Below are the code and all the weights of a small trained network. Each question names an input and a class and asks about switching units off, where a switched-off unit gives its printed mean instead of its output.

import numpy as np


def w(rows, s, z=0):
    codes = np.array(rows[::2]) - 128.0
    scale = np.full(codes.shape[1], s)
    scale[-1] = z or s
    return codes * scale


def norm(h):
    return h / np.sqrt((h * h).mean(-1, keepdims=True) + 1e-5)


def f(y):
    return y / 2 * (1 + np.tanh(0.7978845608 * (y + 0.044715 * y**3)))


def log_softmax(a):
    a = a - a.max(-1, keepdims=True)
    return a - np.log(np.exp(a).sum(-1, keepdims=True))


def net(x, mask):
    res = np.array(x, float).reshape(1, 8) / 4 @ E
    u = 0
    for l in range(2):
        y = f(norm(res) @ A[l][:, :-1].T + A[l][:, -1])
        res = res + np.where(mask[u : u + 9], y, B[l][:, -1]) @ B[l][:, :-1]
        u += 9
    return log_softmax(norm(res)[-1] @ U[:, :-1].T + U[:, -1])


A, B = {}, {}
E = w([
[94,221,187,147,156],'x0',
[54,115,168,95,131],'x1',
[203,172,178,58,50],'x2',
[163,197,3,90,167],'x3',
[90,124,36,62,42],'x4',
[67,185,137,80,134],'x5',
[145,194,176,128,60],'x6',
[45,198,58,58,151],'x7',
],0.0059)
A[0] = w([
[218,198,62,89,160,23],'0.n0',
[82,2,218,196,164,152],'0.n1',
[93,136,43,20,248,116],'0.n2',
[47,218,114,130,72,142],'0.n3',
[91,17,173,87,154,98],'0.n4',
[111,124,127,112,12,253],'0.n5',
[150,62,155,129,182,145],'0.n6',
[247,173,135,109,151,141],'0.n7',
[138,142,125,39,105,140],'0.n8',
],0.0083,0.0031)
B[0] = w([
[133,103,89,154,133,180],'0.n0',
[182,193,137,142,174,244],'0.n1',
[136,98,125,103,152,255],'0.n2',
[141,158,209,130,170,201],'0.n3',
[191,130,126,149,144,168],'0.n4',
[112,121,146,41,165,228],'0.n5',
[131,207,154,152,109,162],'0.n6',
[132,170,102,121,7,183],'0.n7',
[79,94,148,154,79,174],'0.n8',
],0.013,0.0052)
A[1] = w([
[104,97,1,114,220,123],'1.n0',
[179,110,167,67,103,87],'1.n1',
[189,66,190,176,106,163],'1.n2',
[111,151,152,93,180,210],'1.n3',
[102,100,130,180,214,248],'1.n4',
[200,177,131,94,134,159],'1.n5',
[86,89,158,102,141,64],'1.n6',
[131,85,86,87,136,2],'1.n7',
[176,129,109,114,84,110],'1.n8',
],0.012,0.002)
B[1] = w([
[104,46,152,124,196,254],'1.n0',
[167,105,114,106,143,184],'1.n1',
[61,142,125,130,247,165],'1.n2',
[156,130,129,1,46,213],'1.n3',
[212,126,128,112,120,212],'1.n4',
[225,106,85,148,108,209],'1.n5',
[136,176,109,129,61,151],'1.n6',
[71,143,145,104,126,160],'1.n7',
[147,63,73,148,105,164],'1.n8',
],0.0081,0.0069)
U = w([
[105,155,127,186,111,28],'0',
[205,208,202,202,219,155],'1',
[52,108,138,215,96,2],'2',
[180,10,53,129,227,169],'3',
[104,126,173,42,89,237],'4',
[214,117,25,136,11,159],'5',
],0.012,0.006)

Each question gives the input, the list of numbers given to net, and the class t.
The units are the neurons (one row each of A and B). Each row of codes is followed by its name. A weight is (code - 128) times the scale printed after its matrix; where a second scale follows, it is the last column's (A, B and U).
mask holds one flag per neuron, layer by layer. A switched-off neuron (its flag False) gives its mean, the last column of its row in B, instead of its output. The means were averaged over made-up inputs and are rounded, as every weight is.
A unit's drop is (log p(t) with every unit on - log p(t) with that unit switched off) / (log p(t) with every unit on - log p(t) with every unit switched off).
The circuit of an input: a set's keep is (log p(t) with only the set's units on - log p(t) with every unit switched off) / (log p(t) with every unit on - log p(t) with every unit switched off). Starting from the 12 units with the biggest drops (on a tie, the unit counted first), units are removed one at a time, each time the one whose removal leaves the highest keep (on an exact tie, the one counted first), for as long as the keep stays at least 0.8.
units of the circuit, in order: the units of the circuit, biggest drop first
top k neurons: the k neurons with the biggest drops, biggest first
top k neurons in layer l: the k neurons of layer l with the biggest drops, biggest first
drop when u is switched off: that unit's drop, to one decimal
input [-5,8,-2,-7,5,8,1,-7], class 1: top 2 neurons in layer 0 : [0.n1, 0.n4]
input [5,-3,1,8,-1,7,4,1], class 5: units of the circuit, in order : [1.n5, 0.n7]
input [-8,-2,5,-2,-7,-7,-7,3], class 1: units of the circuit, in order : [0.n6, 0.n1]
input [0,-1,4,7,-7,-4,0,7], class 5: top 2 neurons in layer 0 : [0.n7, 0.n5]
input [-2,2,-7,-3,-4,-5,-2,4], class 1: top 2 neurons : [0.n1, 0.n6]
input [-1,6,6,5,-2,0,4,-1], class 5: top 2 neurons in layer 0 : [0.n7, 0.n0]
input [-3,-7,-1,0,0,1,-3,-3], class 5: units of the circuit, in order : [0.n7, 1.n0]
input [-4,0,1,-2,-8,-7,8,7], class 5: units of the circuit, in order : [0.n7, 0.n3]
input [0,2,-3,5,1,2,-2,-8], class 1: units of the circuit, in order : [0.n6]
input [6,3,3,5,2,-4,2,-2], class 5: top 2 neurons in layer 0 : [0.n7, 0.n0]
input [-5,-5,-2,0,-4,-2,-4,-8], class 1: drop when 0.n6 is switched off : 0.1
input [4,-8,6,3,-2,-6,-5,3], class 5: drop when 0.n7 is switched off : 1.5
input [6,-1,3,3,-7,-8,-5,3], class 5: drop when 0.n7 is switched off : 0.4
